Here is a tiny trained network, its code and every weight. The questions are about switching its units off for an input and a class, where a switched-off unit gives its printed mean instead of its output.

import numpy as np


def w(rows, s, z=0):
    codes = np.array(rows[::2]) - 128.0
    scale = np.full(codes.shape[1], s)
    scale[-1] = z or s
    return codes * scale


def norm(h):
    return h / np.sqrt((h * h).mean(-1, keepdims=True) + 1e-5)


def f(y):
    return y / 2 * (1 + np.tanh(0.7978845608 * (y + 0.044715 * y**3)))


def log_softmax(a):
    a = a - a.max(-1, keepdims=True)
    return a - np.log(np.exp(a).sum(-1, keepdims=True))


def net(x, mask):
    res = np.array(x, float).reshape(1, 2) / 4 @ E
    u = 0
    for l in range(3):
        y = f(norm(res) @ A[l][:, :-1].T + A[l][:, -1])
        res = res + np.where(mask[u : u + 6], y, B[l][:, -1]) @ B[l][:, :-1]
        u += 6
    return log_softmax(norm(res)[-1] @ U[:, :-1].T + U[:, -1])


A, B = {}, {}
E = w([
[67,44,145,88,2,110,21,107],'x0',
[190,119,213,145,143,10,120,167],'x1',
],0.00092)
A[0] = w([
[117,83,126,126,85,105,92,113,31],'L0N0',
[114,158,134,100,114,123,137,143,116],'L0N1',
[127,125,124,138,126,127,129,130,124],'L0N2',
[127,131,128,128,124,126,132,126,128],'L0N3',
[182,215,98,193,252,146,223,170,188],'L0N4',
[87,31,132,104,32,93,49,102,3],'L0N5',
],0.0012,0.0011)
B[0] = w([
[117,196,142,90,156,147,136,136,96],'L0N0',
[143,117,123,119,143,130,127,120,122],'L0N1',
[128,128,130,112,137,128,125,123,126],'L0N2',
[125,127,127,125,135,127,124,130,128],'L0N3',
[50,143,165,65,21,120,59,111,253],'L0N4',
[97,252,171,75,137,150,131,138,134],'L0N5',
],0.0015,0.0011)
A[1] = w([
[83,127,117,154,82,95,161,134,127],'L1N0',
[145,138,172,123,96,83,108,172,83],'L1N1',
[164,122,125,160,169,135,146,153,4],'L1N2',
[151,130,160,127,128,115,107,161,81],'L1N3',
[197,183,101,173,253,161,218,123,106],'L1N4',
[128,130,128,126,128,128,127,127,128],'L1N5',
],0.0023,0.003)
B[1] = w([
[162,147,145,115,147,148,120,123,144],'L1N0',
[120,78,29,144,131,168,158,113,144],'L1N1',
[4,59,56,88,57,177,83,55,1],'L1N2',
[110,96,84,135,126,157,134,128,92],'L1N3',
[20,200,136,58,2,119,100,153,242],'L1N4',
[129,128,129,129,127,128,129,126,129],'L1N5',
],0.0024,0.00097)
A[2] = w([
[139,24,123,161,131,123,77,106,23],'L2N0',
[76,116,16,119,131,228,146,85,72],'L2N1',
[74,110,3,126,134,225,150,86,44],'L2N2',
[159,172,151,126,208,160,135,139,133],'L2N3',
[156,76,73,158,192,128,170,116,2],'L2N4',
[80,62,150,78,7,128,13,102,35],'L2N5',
],0.0025,0.00073)
B[2] = w([
[99,197,116,124,124,122,186,143,133],'L2N0',
[202,76,178,153,138,10,116,164,143],'L2N1',
[200,74,204,159,146,7,113,163,134],'L2N2',
[158,110,109,111,73,156,107,110,148],'L2N3',
[85,178,183,85,78,107,95,139,68],'L2N4',
[95,254,99,112,127,154,211,157,254],'L2N5',
],0.0026,0.0013)
U = w([
[56,241,119,102,100,140,179,158,194],'0',
[198,73,172,149,137,43,118,157,179],'1',
[158,91,110,110,107,253,73,60,163],'2',
[31,49,100,136,166,132,135,92,2],'3',
[57,77,89,136,150,129,126,96,25],'4',
[56,77,105,134,142,131,126,94,54],'5',
[31,62,107,135,158,132,122,99,35],'6',
],0.011,0.0053)

Each question gives the input, the list of numbers given to net, and the class t.
The units are the neurons (one row each of A and B). Each row of codes is followed by its name. A weight is (code - 128) times the scale printed after its matrix; where a second scale follows, it is the last column's (A, B and U).
mask holds one flag per neuron, layer by layer. A switched-off neuron (its flag False) gives its mean, the last column of its row in B, instead of its output. The means were averaged over made-up inputs and are rounded, as every weight is.
A unit's drop is (log p(t) with every unit on - log p(t) with that unit switched off) / (log p(t) with every unit on - log p(t) with every unit switched off).
The circuit of an input: a set's keep is (log p(t) with only the set's units on - log p(t) with every unit switched off) / (log p(t) with every unit on - log p(t) with every unit switched off). Starting from the 12 units with the biggest drops (on a tie, the unit counted first), units are removed one at a time, each time the one whose removal leaves the highest keep (on an exact tie, the one counted first), for as long as the keep stays at least 0.8.
units of the circuit, in order: the units of the circuit, biggest drop first
k most important neurons: the k neurons with the biggest drops, biggest first
k most important neurons of layer l: the k neurons of layer l with the biggest drops, biggest first
drop of u: that unit's drop, to one decimal
input [-7,6], class 0: units of the circuit, in order => L1N4
input [-4,-5], class 1: 2 most important neurons => L2N1, L2N2
input [3,2], class 2: 2 most important neurons => L1N4, L0N4
input [-3,-1], class 2: 2 most important neurons => L0N4, L2N5
input [6,-5], class 0: 2 most important neurons => L2N5, L1N1
input [1,-3], class 2: 2 most important neurons => L1N1, L1N4
input [-5,-6], class 1: 4 most important neurons => L2N1, L2N2, L2N5, L0N5
input [-1,-3], class 2: 2 most important neurons of layer 1 => L1N1, L1N3
input [-3,-2], class 2: 2 most important neurons => L0N4, L2N5
input [4,-5], class 1: 2 most important neurons => L1N4, L0N4
input [3,3], class 2: 3 most important neurons of layer 1 => L1N4, L1N1, L1N2
input [-2,3], class 2: drop of L1N1 => 0.2
input [7,-1], class 0: drop of L2N5 => 0.3
input [8,2], class 0: units of the circuit, in order => L2N5
input [6,6], class 0: drop of L1N1 => 0.2
input [-3,3], class 2: drop of L2N1 => 0.8
